Each row comes from the steps of one path. Every step used is in the known rows, and no mark comes twice. Write the path behind each row, first mark first.
Each row is shifted at random along 8 fixed directions that mean nothing.
Known rows:
R-T-J-N-Q-X-U: [-286  309 -109  106 -256  215   61  135   98    3   73  117 -236  215
  232  167  -33 -127  -28 -270   -1 -205  251  -88  319   74    1   59
  180  -60 -246  327  -55   37 -112   26  -45   33  -59  117  -15  134
   92 -203   48  -33   22 -364 -259  106  108  194   50  302  -57  274
  174  -11  204 -114 -351 -289 -343]
K-F-X-Q-N-U-R: [  37 -432 -117  -59  273 -471 -147  223 -214  105   92  217  174 -119
 -142  277 -141 -231   46  390   21   42 -337  -63 -114  209  221  361
 -163 -356  -84  -70  -83  -52 -191  102 -197 -162   28 -188  230   28
 -150 -120  226  386 -154  -91  269 -160  -95 -123  -44 -220   70   61
  130  -15  -68  -48   94  175   75]
U-R-T-J-N: [  62  -72    6  155 -271  139  -43  140  122  -24 -373 -258  142 -112
   -1  -65   45  145   58   -4  -47  -53  342   85  169  -52  -19  -70
  234  -47   27 -237  -10  159  180 -203  295   75  140  145 -208 -125
   15   79 -226   23  109  383 -388  286 -107  126 -101   39  142   84
   -5    2  107  -47   70    3  -60]
T-F-K-R-J-N-U: [-378 -102   40   41  313  -14  117  321  212  -53 -246   83 -848   49
  -54  202   49 -269 -144  269 -229 -136 -415 -199 -156   95  -28  -11
  250 -117 -275  -68  267  -44   58 -187  -57  421  -46  156  -49  174
  260  168  209  368  107  193 -166  215  -60  -10 -103 -466    7  112
  459 -152    9  353   49 -211 -175]
J-N-Q-F: [-275 -245   13   41 -225 -623 -755 -160   16  286 -202  -60  612  -77
  312  254 -306   32  138  628 -153 -278  443  310 -499  374  124  616
  111  256   25  381 -144  154 -430  230 -580 -373  -27  -28  173  -13
 -137 -193  370  413 -173  241   18 -148 -230 -154 -250 -186  446   51
  434  107 -140  -63  -84 -173   36]
J-R-T-S: [-186   60 -136  298 -123  350  -39  397  -79   59 -226  -83 -131 -277
  -21  314 -440 -251   73  261 -401 -255  -51  -66  335  285 -265  523
  -85   51 -269 -120  353  277  153  167  140 -155    0   43  298  147
  -47 -152  273  -22 -150  167 -521  135   77  -33  -27   11  468  198
  491 -264   79  -50 -118   39 -208]
F-X-U-Q: [ 310 -152  292 -350   38  -56  -57   53 -250  163  360  122   29  104
   -1  117 -164 -195   18  319  120  258 -389  -58 -160  133   51   27
 -423  -50  -17  -62   46 -289  -14  211 -422  -62    1 -227  191  111
   17   42  111  -45  -63  -69  602 -269  344 -328   73  -55   42 -212
 -284  -61 -125 -144  165  172  208]
U-R-J-N-Q-F-K-X: [  31  -63  117  180  -86  -27 -175  -19 -121    9 -356   -7  415 -137
   17 -126   65  105  299 -189   47 -154  302  139  167  -93   52  -97
  122  -63  -32  -41 -107   75  -49 -181  232  -31  146  -19  -96 -135
  -96 -260 -116   17 -116  136 -214  201 -164   16  169  166   45  134
  -26   41  -15 -200 -166   25 -172]
R-X-U-Q-N: [ -78  -73  145 -520  139 -166  163 -148 -290 -103   60 -299 -199 -263
 -351  217   80  -61   25   53 -109  157 -211  103 -385 -282  -65  -24
 -212  -33  -25  -47  179 -368 -255 -179  -76 -187   17 -218  -20  200
 -145  218   51  238  -15 -105  308 -244   75  -64  -47 -167 -340 -183
  134  -66  -10  149  367  301  272]
S-J-R-X-U-Q: [-212  108 -120 -142 -117  209   67 -255  -37  -40  321  -41 -191   96
  245  -31    2   64   24 -225 -140  171  -30 -124 -142 -355 -197  177
   45  149   24  194  227 -151 -223   71  106 -252 -228   70 -196  -29
  -71  -37  -75 -189 -107 -201  140 -194  128   15  -84   51 -285 -355
 -104 -186 -132   63  168  247  281]
X-Q-N-U-R-T-K-J: [ 121  154  174  -36  236  -96  -95 -347 -190  351   74 -336  350  -95
 -136  158 -194   42  256 -137  -56 -326  -13  239    9   96 -132  228
 -135 -180 -162 -109  235  219   16  226    5  -74  178 -174   72   45
 -532 -311   44  184   71 -175  -72 -151 -307  186  220  300  314 -204
 -256  -19  -40 -143  -67 -279   18]
U-Q-S-J-R: [-191 -110 -559   44   87 -504 -505  -59  251  113 -178 -174   98 -299
 -211  139  -98  370   95  361 -323 -296 -128   23   55  -98  -38  636
  -43  245   16  296  210  412  -58  141  163 -338  -10  -45   83  -29
  -90    7  330  219  321  219  -67 -334 -186 -494 -153 -244  332  -85
  317  -32 -203   54  215   30  111]
F-K-J-U: [ 550  -84    4  -86   97  204  537  -76 -227 -226  -42  170  317  -18
 -437 -220  -32 -122 -233 -265  178  440 -155  -45  104 -115  -94 -496
 -353 -240  269 -376   40 -271  430   18  384 -142   35 -215  238 -292
  -26  -71 -442 -559 -199 -252  -60 -119   76 -318   73   25 -305  -99
 -549  -45  103 -331    8  388  412]
F-X-Q-N-U-R-T-J: [ -61  -47   65   53   87 -211  235  139  -88  157   88  -21 -198  -42
 -129   13  216  -25   39   36  135  -24  -58    7  144 -180   27   28
  249 -321 -243  -83   77   94  -25   67 -202  107   11  -34  -17  195
 -144  -96   65  433   82  -88    2    5  -44  144   46  247 -138  -47
  -75  282  -76  -21  169  -26  -17]
Q-S-R-T-F-K: [ 159  191   30  485 -223  270  453  116  -88  -80 -294  -83  181 -433
 -354 -323  -20   53  -11  369  110  109  -23  202  115   -2 -459  224
  111  -42  334   65  239  247  478   54  180  160   45  261   98 -183
    5  172 -272 -221 -257  345 -392   47    8 -144   45   92  248  148
  -35  361   81 -235  -84   59  293]
T-F-K-X-U-R: [ 348 -208 -383  -57  135   34  348  113   80 -203    6  563  165  245
  -35 -107   45 -158 -328   11  103  253 -138 -258    9   31  193 -166
 -274 -144  153  -15 -336 -154   89   12  182   92 -104 -141  117 -128
   52  -61 -247 -245  216 -405  248  110  159   66    2 -208 -149  302
 -261 -123   79 -232 -283  199  -38]
T-F-K-J-X-U: [ 317 -182 -261 -129  191 -426  419 -412  463  -19  150  172  399  418
  101 -179  142  -11 -339   66  127   47  334  156 -413  107  -16 -172
    6   65  247   42 -397  192  -37   29  218  132  220 -201  246 -357
 -260 -203 -150   65  438 -105  224    1 -195  207  -52 -150  -50    8
 -313  101   -8   -7  -80 -257   62]
R-N-U-Q: [ -14  123  205 -130 -372  121 -219  -69 -334 -171  -74 -191  298   77
   18 -185  -26  140  -28 -179   97   42  356   53   23  -34  172  -92
 -135   15  200   58 -187 -279 -113  -58  -61 -113  -60  -60 -354  148
  -51   51 -231 -237 -377  -27 -153  -12 -300   60  -90  131 -337  193
 -109 -157  212 -140 -244 -155  -41]
K-X-U-Q: [ 145  361  756 -246   47   10   69 -221  -57  166  236  -13   45  458
  449 -387  268   11   76  104  190 -301  401  294 -287  185  -84 -143
  360  176 -143   47 -368  135 -202   49 -202  246  263   91 -177  183
  -70 -223 -148  259  228  168   -6  457 -214  629  243  355   51   -2
 -276  198  -73   67 -208 -536 -385]
T-K-U-R-N-Q: [ 337  -38  111  -46   13  286 -123  157 -411 -275 -397   77  121 -347
 -429 -110 -176 -137  -61   85  174  282  -33   71   89  170  265 -331
 -357 -243   74 -454   60 -259  286  -55  115 -124  -83    0 -137  101
  -20  290 -270 -228 -463  -35 -120 -152   23   88 -180 -123  228  183
   12 -313  234   59  -34  300  207]
F-X-Q-J-U-R-N: [ -99 -110  278 -214  378 -222   70  160  -80  235  493  -65 -367   30
   53  368   65 -102   82   48 -162 -156 -503  -80  -30   57  -12  198
  -86   60 -428 -101  328   74 -104   84 -437   64  -38 -391   61  369
   11  -79  444  428  330  -73  392  -99  179 -155  136    1  -70 -355
   54    1 -224  128  292  -39  -39]
N-Q-S-R-T-K-J: [  78  -12 -482  229 -110 -225 -519 -117  106   34 -249 -151  119 -244
 -105  140 -300  193 -100  349 -186  238   30  -64 -273   22  288  366
 -104  118  515  227  -14  225  173   53  -41   41  -11  184   89 -353
  116  323  -16 -152  -21  154  233  -68    2 -281 -320 -401  399   38
  153  -13   23  205  125  300  193]
T-K-J-U-Q: [-438  263   -8  171   50  319 -231  417   66  -17   53  447 -757  425
  616  142 -188 -222 -272  177 -143 -239   36 -176 -144  248  339   22
  327 -156 -345 -141 -160   -5  102   51 -189  175 -298  146 -327  197
  464  -49 -156 -107  -95 -323   54  365  124  435 -234 -265   69  -53
  124 -442  103  302 -189 -185 -369]
X-Q-J-U-R-T: [ -49   28 -367   22  155 -277  109  -84  186   74   36 -106  389  165
   84  -86  138  390  -90 -225  -85 -295  268    2   71 -251  -37  124
  215   -6   37   52 -117  314  -73  160  280 -196   30 -210  -67   24
 -254 -284  -55  272  560 -224  -46   71 -360  229   78  337 -118   15
 -124  227   33  -72  -26 -155  -44]
K-X-U-R-T: [ 243   42   73    1   36  299  433  -62 -221   -6  189   57  409  310
  143 -159    4  -65   59 -232  -33   26  242  -74  -14  -82 -101   20
  -19 -111   12  -93 -160  -30   28  -49  306  -33  -11  -46  -20  -34
 -249 -271 -379  -23  240 -243  -16  417 -141  448  263  267 -117  -60
 -291  -65   24 -319 -206   20 -132]
F-X-Q-S-J-N-U: [ 119 -122   53   69  -65 -351 -125 -239   23  179  306   60  481  -64
 -121 -179 -123  -34   34  172  233   -8  140  180   50  148  -57  267
 -192    5  -13  154 -154  109  -75  332 -249 -230  -50  -95  441 -112
 -127 -201  129   29 -191  -76   53 -373  -92 -309  -54  300  -12  -34
 -152  278  -89 -258   57 -114  258]
S-R-T-F-X: [ -13  -19 -250   77    0  -26  560  -63  198   48    5 -107 -231   -8
 -144  224  109  -64  -48   96 -158  196 -340    4 -101  196 -500  309
   71  157  -67  120  330  317  -62  -64  102  212  -34   73  181  -65
  -71  289  298   83  401  143 -130  -63    9 -155    2 -162  261   92
  226  109  -47  131   56 -231   -4]
N-U-R-X-Q: [ -76  148  110 -211 -112  296   59  -54 -299  -49  193 -338  -30  279
  181   86  106  124  108 -226  -32  131  -97 -116  -68 -300 -172  -11
  -55   -3   39  -25  -39 -208 -184  -71   32   92  -71  -85 -350  104
 -102 -139  -78  -30  165 -234   65  246 -147  180  263  245 -267 -113
 -361   85  122 -104 -209  -42 -112]
S-J-U-Q-X: [ 155 -184 -260 -160 -285 -350 -364 -491  186   51  118  -68  699  141
  110 -200  108  232   67 -185  106   98  309  144  -89   85 -158    8
 -139  303  106  307 -213   25 -281  211   -6 -519   67  -61  116 -321
  -32   -2  132 -262   84    8  -52 -526 -145 -254  -97    1   76  -61
 -223  123  -54  -65    5 -213  265]
F-X-Q-S-R-J: [ 283 -189 -203 -100  351 -643  117 -196  392  141   29 -119  153 -148
 -556   -8  180  108   11  164    7   14 -237  178  -10  137 -123  178
 -198  142    5   -8   38  391   -5    9   74   56  154 -223  585  -66
 -104  111  368  253  550  152  140 -313 -137 -478   75    4  144   50
   35  356 -211   28  385 -120   65]
T-R-J-N-U-Q-F: [ -44   43   30 -162 -149  371 -403  -19   57  -53 -112  -57  -78   90
  164  156 -147   11  -75 -515  -64  156  -63 -136  -13   71  301 -400
 -276  316  229   58  -82 -367   22 -144 -118   19  -62  172 -283  -16
  311  347 -132 -534 -355   13  111  -58  196 -206 -226 -192 -159   43
 -122 -349  124   -7  -66   41  -45]
T-K-X-Q-J: [  15 -134 -172  -66  407 -222   10   25   78  114   45  301 -261    9
   44  122  -52  -87 -249  429   64  -47 -226   69 -445  182  183  192
  -66  -83 -169 -133 -123  161    7   47  -99   45  -67  -47  234   76
   16   13   43   66  184 -134  287   71   75  191  -79 -266  264  -84
  156  -44  -95  296  133   25   40]
R-J-N-Q-F-X-U: [ -15   19 -131 -198  -74 -194  -37 -264  228  -46  107  -12  212  339
  186   35   72  209  -78 -378   42  135  291  -42 -156 -137  313 -209
  -47  211  215  281 -315 -197 -279 -128  -86  -26  -35 -125   39  -44
   70  -84  -48 -152   44 -156  390  -97   36 -209  -97   13 -372  -37
 -143  -15   19   12   54  -21    2]
R-T-J-X-U: [  73   95 -104  -76 -275   67   21   90  329  -46   14  -19 -156  182
  167  194  -72 -138 -164 -131   55  -28   97  -36  183  275  -57 -143
  -88   78  -40  -16 -213   52   74  -24  115  164  316   11  270 -109
  173   92  168 -195  255   71 -123   91  130   52   17  -44  106  293
   99  -67  215  128 -180 -306 -346]
F-K-J-N: [ 252  159  313   70   71  101    6  245  128  -48 -117  318 -374  116
   -3 -133   76 -145 -269  -40   39   51  -82  -93  182  261  246 -447
   53  -95    2 -243 -179  -88  255  -93  -77  373   -3   23   37  -79
  525   -6 -146 -297   17   37 -142  357  167  -88  -12  -88 -119  124
 -178  -56   73  -42 -104    3 -346]
S-J-X-Q-F-K-U: [  99  117  -66 -284   86 -330  492 -465  209  -34  326   14   61  101
    7 -272  274  153 -104   43  388   71  -53  230 -255 -240 -351  -18
  152   97  123  111  -61  178  -75  143   22  -86   84 -116  135  -33
 -274 -152  150   58  113   52   96 -331  -79   -3   57   85 -143 -281
 -257  300 -135  212   69 -113  367]
J-X-U-Q-S-R-T-K-F: [-237  148 -257  -52   71  282  270   48 -121 -185  479   36 -243  150
  254  261 -114  -57 -163  -52  -91  101 -314 -271  -68  -60    0   20
 -106   68   81   -4 -102 -122   74  -61   -6   26 -130  -69  -17   81
  -24   73   51 -221  -90 -262  393   71  291  132   -1 -147 -195 -248
   66 -236  -42  130 -181  149   29]
S-J-X-U-Q: [  61  258  215 -172 -369  126 -168 -184  118  -18  340  187 -133  197
  345  -84   57   52   -4 -207  224   25   18   14  241   71 -146 -180
  -75  207  -54  239 -192 -109  -97  156 -157  -57   86   28  -23  -39
  223   -4  162 -343 -100  -51   16 -219  198  -92  102  182 -145  -20
 -254   27   -1   65 -209 -276 -106]
X-U-R-J-N-Q-S: [-111  -47  211   21    2  163 -421  163    2    5 -111 -155  -91   -3
   48   55 -105  160  127    6 -277  -85   62 -209    2 -249  299  -23
   83  -52  140   10  154 -296  140 -121 -136   42 -142   64 -292   85
  183  110 -194  207    5   94  227  144  -13  -34  -21  -46 -136 -237
  -77 -121 -110 -107  219  220   22]
Q-S-R-T-K-X-U: [ -71  -18  232  284  179  299  536  205 -244  -75 -243 -261 -434 -595
 -590  -23  -18  -81   71  481  -70  121 -458  136 -167 -130 -450  208
  154 -162   51 -239  641   83  500 -164   84  151  -86  309  134   68
  -20  480  -97  158 -220  443 -267   24   43 -114   45 -176  234 -249
  316  200 -123  116  433  272  438]
F-X-U-R-N-Q-J: [ 120 -252  318   58  -16  -65 -400  325 -221  212  211  187  -61   22
  185  155  -94 -139  112  139  -70  122 -136 -209   24  100  371   21
 -160 -131  -49    6   95 -289  -49   96 -549   71  -90 -133 -110   93
  236   60   84  214  -27  -39  500   29  244  -68   73  -59   -9 -132
  -51  -25 -118 -130  168  213 -113]
J-N-U-R-T-K: [ -87   44  211  299 -335  478 -107  -72 -303   39  -49 -243  530  139
  290  -42 -179   33  127 -267  -58  -51  447   50  158  192 -118 -100
   14   -8  -82 -142  -90 -156  -20   28   31 -128 -145  113 -178  -85
 -125 -194 -248 -261 -322  -54 -444  249 -215  253   44  355   79  -41
 -134  -86  150 -379 -406 -267  -99]
U-R-J-N-Q: [   5 -113  292  -56  -26 -120 -468 -246   -6  222 -270 -491  348 -247
  -96  274 -142  133  474  -40 -302 -291  130  247   47  113 -195  237
  -82  171 -223  -20  339  178  -99 -135  160 -133  267 -123    1  -77
 -251 -127  213  282  129  364 -210  -78 -267 -249  138   95  387 -154
   76 -100 -134  -84   99 -232  -35]
U-R-J-X: [  26  170  105   67 -411  585   10  397 -157 -296  -88   78 -264   64
  248   22  138  133  -20 -316   51  264  -14 -260  376 -303  138 -407
   30  -48  111 -174 -234 -238  262 -365  163  218   14   48 -415    9
  452   40 -300 -451 -151   54   44  442  350   46   87   56 -402  -42
 -323  -89  138   19 -126  293 -221]
F-X-U-R: [ 194 -314   42  174  -75  179  281  328 -329   41  171  369  302  153
   37 -160  -67 -174   -8  237   74  326   57 -174   -5 -169   73   60
  -62 -403   54 -163    2 -324  141  110 -133 -171 -325  -76  -40   24
  -41 -154 -395   73 -145 -294  291   96  128   91   85  156 -226 -221
 -345   80 -113 -512  109  417  251]
S-R-J-N-Q-F: [   9  -61  -72  203 -451  -38 -469 -184  179 -109 -384   85  365  -43
  119 -297  103  236  -88 -183  101  373  448    0 -201   24  280 -233
  194  225  547  202 -303 -195 -126 -161 -144  -32 -182  337 -174 -372
  370  362 -272 -418 -352  265   28   19  -39 -118 -360 -100 -143  164
  -62  142  -53   -3   77  202   85]

Write each row's path:
[-120  -50 -196  -36   57  156   29  232 -218 -152  -82   95  -12 -300
 -283  155 -324 -346   24   -5  -12 -117 -101 -156  248   -3  -64  251
 -122 -402 -238 -279  234  -11  180   74  360 -298  -82  -75   46   53
 -237 -127  -26  273 -103 -196 -189  -79 -103  207 -157   80  110   54
  219 -402  119  -41  -56  226   63]
K-U-R-T-J-X-Q
[ 341 -584 -416  339 -126 -302 -138  211   44  -43 -427  188  599 -415
 -359  -49  -33  104 -147 -124  119  272  141  -12  282   93  111 -289
 -246 -119  304  -82  -96   16   42  113  295 -287  230   16  379 -478
   31  150   -5 -122  -32  187 -102 -255   62 -269 -109  -32  135  365
  191  243  148 -115  259  338  107]
Q-J-R-T-F-X-U
[ 298  234  622 -276  -51  226  -34 -189  -33  214   42 -443  183   96
   64  127  -24   94  393 -226   89 -204  -85  260  172  115 -265 -238
 -124  219  -43  -59  253    7   21   67 -116  167  392  -87  -82  124
 -238  -72  155    9  175  240  -39  -76   66  -84  445  294  343  -60
 -330  121   36 -146 -103 -316 -107]
X-U-R-T-J-N-Q-F
[  30 -105 -254  312  -21 -106  219   90 -193   -2 -231   18  434 -102
 -220 -226 -123 -181  -25   67   58   59  330    2   27  -35   35   85
   89 -352  137 -108 -156  149  100   88  217  -51   78  166   99  -73
 -290  -95 -258  210 -217  -28 -285  152 -306  348 -142   61  -32  311
  188   93  217  -35  -54   71   97]
K-R-T-F-X-Q-N-U
[ -66  291  273 -188 -231  320  116   72  -10 -142  296  141 -294  244
  291  119  167  -48   11 -373  271    0   23   -6  261 -141   94 -374
    1  149  -71   72 -106 -199   20  -95 -227  134   69  -91 -285  245
   80 -125  -36 -212 -145 -239  122   48  328  130  194  207 -359  -32
 -281   50   35  -25 -239  -26 -161]
T-J-X-U-R-N-Q-F
[  48 -318   -1 -190  147  114  127   40 -145  112  222 -220   61  -46
 -240  376   70 -100  226 -101 -132  121 -392 -122  -41 -111 -179    0
 -271  -54 -144  -33  396 -216    4 -163 -161 -163 -110 -160   65   73
 -111  -19  142   81  233 -121  207 -178  306 -185  265  -50   41 -462
 -102   54 -185 -273  266  259  220]
Q-X-U-R-T-J-N
[  16  111  127 -301  384  286  564  -25 -310  -63  169 -261 -363  -72
 -127   78   54  234  -36  -48   69   93 -492  -13 -179 -476 -148 -225
   16 -124  124 -194  428 -144  147  -47  236   10   87  -54 -290  215
 -353   75 -208   -6 -101   20  336 -138  171   20  155   37 -131 -456
 -184  -72  -25  204  323  297  470]
X-U-Q-J-R-T-K-F
[ -72  155 -105  -85 -163  -94  215 -522  229   27  196 -220  158  149
   93  -40  269  310  169 -431   46  -72  282  150  144 -212 -284  -15
  204  248  -78  480   55  223 -327  -12   88  -94   11   46 -140  -50
 -254 -119  168   87  192 -101 -219 -300 -105  -27   87  307  -89  -54
  -94  216   14   28  -78 -367  102]
S-J-N-Q-X-U-R-T-F
[-145 -311  -71   88 -218  -88 -419 -188   27 -131 -383 -171  128 -267
 -339 -145  276  180   57 -346    0  328   96  -70  -49  -68   40 -351
   97   71  210   46   25 -273 -181 -328   24 -147 -196  282 -123 -324
  253  482  -29 -173 -223  266 -191 -179 -161 -254 -234  -66 -211   18
  123  136 -150    8  291  135  114]
S-R-J-N-U-Q-X
[ 158  -47 -202  -65   56 -323 -461 -276  436  181   12   91  340  289
  235  -21  -40   13 -123  -24    0    1  267   -4 -207  260  386  -65
  -84  361  181  145 -286   32 -102   99 -226    3   50    6  100 -192
   86 -140  -43 -194  183   -7  168   42   34 -106 -189 -188  181   17
 -132   10 -109  -76  -93  -23  -36]
T-J-N-Q-F-K-R
[  48 -141  -77  -19  177 -203  177 -366  124    1   -7  189  399  148
   61 -128    2 -121   -4  -83   22 -154  336   92 -170   44   -1   27
   29  -41  -79  166 -155   81 -177   21  226  -20   92 -112  136 -183
 -378 -301 -121  208   73 -232   35  -18 -235  232   -4   86  -10  170
  -45  -95  -43 -157 -247 -215   17]
T-F-K-X-U-R-J-N-Q
[-437  285  168  -33  208  160 -164 -145  382  202  311 -109 -625  -23
  203  150  -39 -132   15  -78 -392 -444   46  -25  -62  234  -58  338
   83  471 -420  168  217   68 -312   -5 -260   71 -278   -3  -83  188
  229   34  236  144  190   -6  -49  126   30  172 -166   52   51 -126
  316 -183 -149  179   83 -282 -309]
T-S-R-X-U-Q-J-N
[-335  270 -493    7  102  161 -122  397 -112  175  142  210 -350  115
  418  257 -497 -131  -16  567 -203 -281 -446 -333 -181 -121  183  783
 -127  -45   24  178   88   98   93  238 -196   39 -230 -129 -174  312
   39 -316   70 -178  -68 -167  466  194  317  -83  -56 -432  266  -84
  162 -473   26   20 -298  290  -65]
U-Q-F-K-R-T-S
[ 138   27    2   15  266  -87   87  -76   26  -84  168   67 -120   90
  -64 -337  215   31 -203 -119   20   90 -135 -215  -29 -117  191 -170
   48   12  174  -78 -122  -30  107   12  -47  223  -74    4   96   -6
   94   16  -48 -126   81  -28   43  194  -62   94   28  -45 -275  -16
 -118   37 -145   34  -18  148  -68]
F-K-X-Q-S-J-R-N-U
[-257   69   46 -198  -94   53 -142 -292 -280  -13  150 -646 -130 -157
  -54  110   22  288  191   -2  -83  103 -259   27 -215 -413 -332  198
  -45  229  128  181  317  -81 -155   11   14 -128   54   60 -224  -26
 -191   82  136   -2 -135  226   36 -230 -107 -300   26   -7  -74 -398
  -63   79  -48  166  180   70  343]
N-U-Q-S-J-R-X
[  86   56 -474  179   37   99  -79  103  244   14  251   29   82  190
  341   78 -177  115  -90  -60 -109   -4  -38 -236  148  111  335  184
 -111   35  102  -79 -319  227  114  -15  142  190  -77  -38  -12 -110
  132  -30  -45 -338  186  -80  275  194  214   46 -135 -195  156   -6
  -74 -304  116   78 -127   91 -141]
U-R-T-K-F-X-Q-S-J-N
[   4  122  153   40   34   -8  -23   -6  235   22  300   94 -119  346
  199 -278  278  132 -111 -258    2   80  168 -178   70    1  300 -329
  179  181   70   80 -276 -146  -81  -77 -257  232 -198   62 -132   37
  353  127 -143  -49  187  -39  327  170  118   37  -80  154 -362 -112
 -223  105 -157  -69  125  -73 -219]
F-X-U-Q-S-R-J-N
[ 101  -26 -189    3  -48 -309 -545  -21  341   24 -107  292   59   -7
  124 -176    0 -141  -38  -85   71  -16   -5  -18   80  384   83  -26
  -91  155   47   62 -221   58 -277  252  -53  -71   58   59  277 -215
  297   31  371 -187  115   45  -80 -199   32  -32  -83 -162  254  397
  196  -43   37  160  -94  -36 -343]
S-J-R-X-Q-F-K-U
[-171  216  334  133   92  420  384  231 -260 -207 -236  318 -409   32
   40 -166  198  -74   51 -150  303  -93   94  157  133 -130   79 -477
  309 -254 -283 -217 -110 -107   66 -228   84  179  -99  188 -228  304
   40  -52 -256  -39 -382 -200 -244  270   72  420  200  223 -156  166
   84   54  122  107 -171  -40 -177]
T-K-X-U-R-J-N-Q-F
[-144   59 -634   -1   99 -281 -407  151  283  -53  -62   95 -406 -215
  -50  250 -138  105  -97  136 -224 -205 -483 -282  274   69  164  368
 -190  215  -39  289  -29  353    4   87  147   80  104  -12  180  -53
  251  147  482 -134  305  101   92 -155  230 -458 -182 -470  282  301
  430 -311   21  320  -87   52 -270]
U-Q-S-J-R-T-F-K-X
[ 130  182   93  -88 -121  -17 -103 -318  106  -42   79  102   93   68
   43 -232   78    8   54 -395  158  156  105   40  111  -11   38 -324
 -103  213  141  202 -142 -189 -196   57  -77  -35  -19   80   44 -118
  158   16   37 -360 -192 -119  -76 -189   91 -188   41   70 -216  150
  -74   84   84    3 -124    9   23]
S-J-N-Q-F-K-R-X-U
[-158  138   86   85   24  460  840   38 -296 -137  395  -48   72  306
  361   39   58  -73   22  -75   40  -36  153   41  -53 -220 -358  -62
  240 -192 -120 -216  -49   -3  101 -119  269    6    4  -93 -164  152
 -438 -347 -247   99  -84 -254  -28  347  -25  630  316  303 -230 -342
 -159   10   22 -106 -280  -83   56]
J-X-U-R-T-K-F
[ 211   13 -165   40  292 -211 -238 -164  399   16 -228 -153   33   55
 -144 -314  120   71  -29   81  -44  -74  216  209 -188  240  153 -281
  -78  192   82 -271 -276  194   44 -121  279  177  194  141   99 -124
  112  282  -71  -78  372  208 -107  111 -206  230  -23 -285  319  174
  187   25  102  340  148 -201 -176]
T-K-R-X-U-Q-S-J
[ -50   38  -64   43  293 -334  189 -246  332   40  148  -34  -63   92
  -12  -73   84  -83  -21  162 -127 -247   56   89 -150   81 -105  140
   96  186  -23  214   84  290   11   50  -18  223  173  -60  119   41
 -217  -60  213  378  264   69  -34  -56 -201  126   42 -197   80   45
  228   62  -86  188  -97 -350  -12]
T-F-K-R-N-Q-S-J-X-U
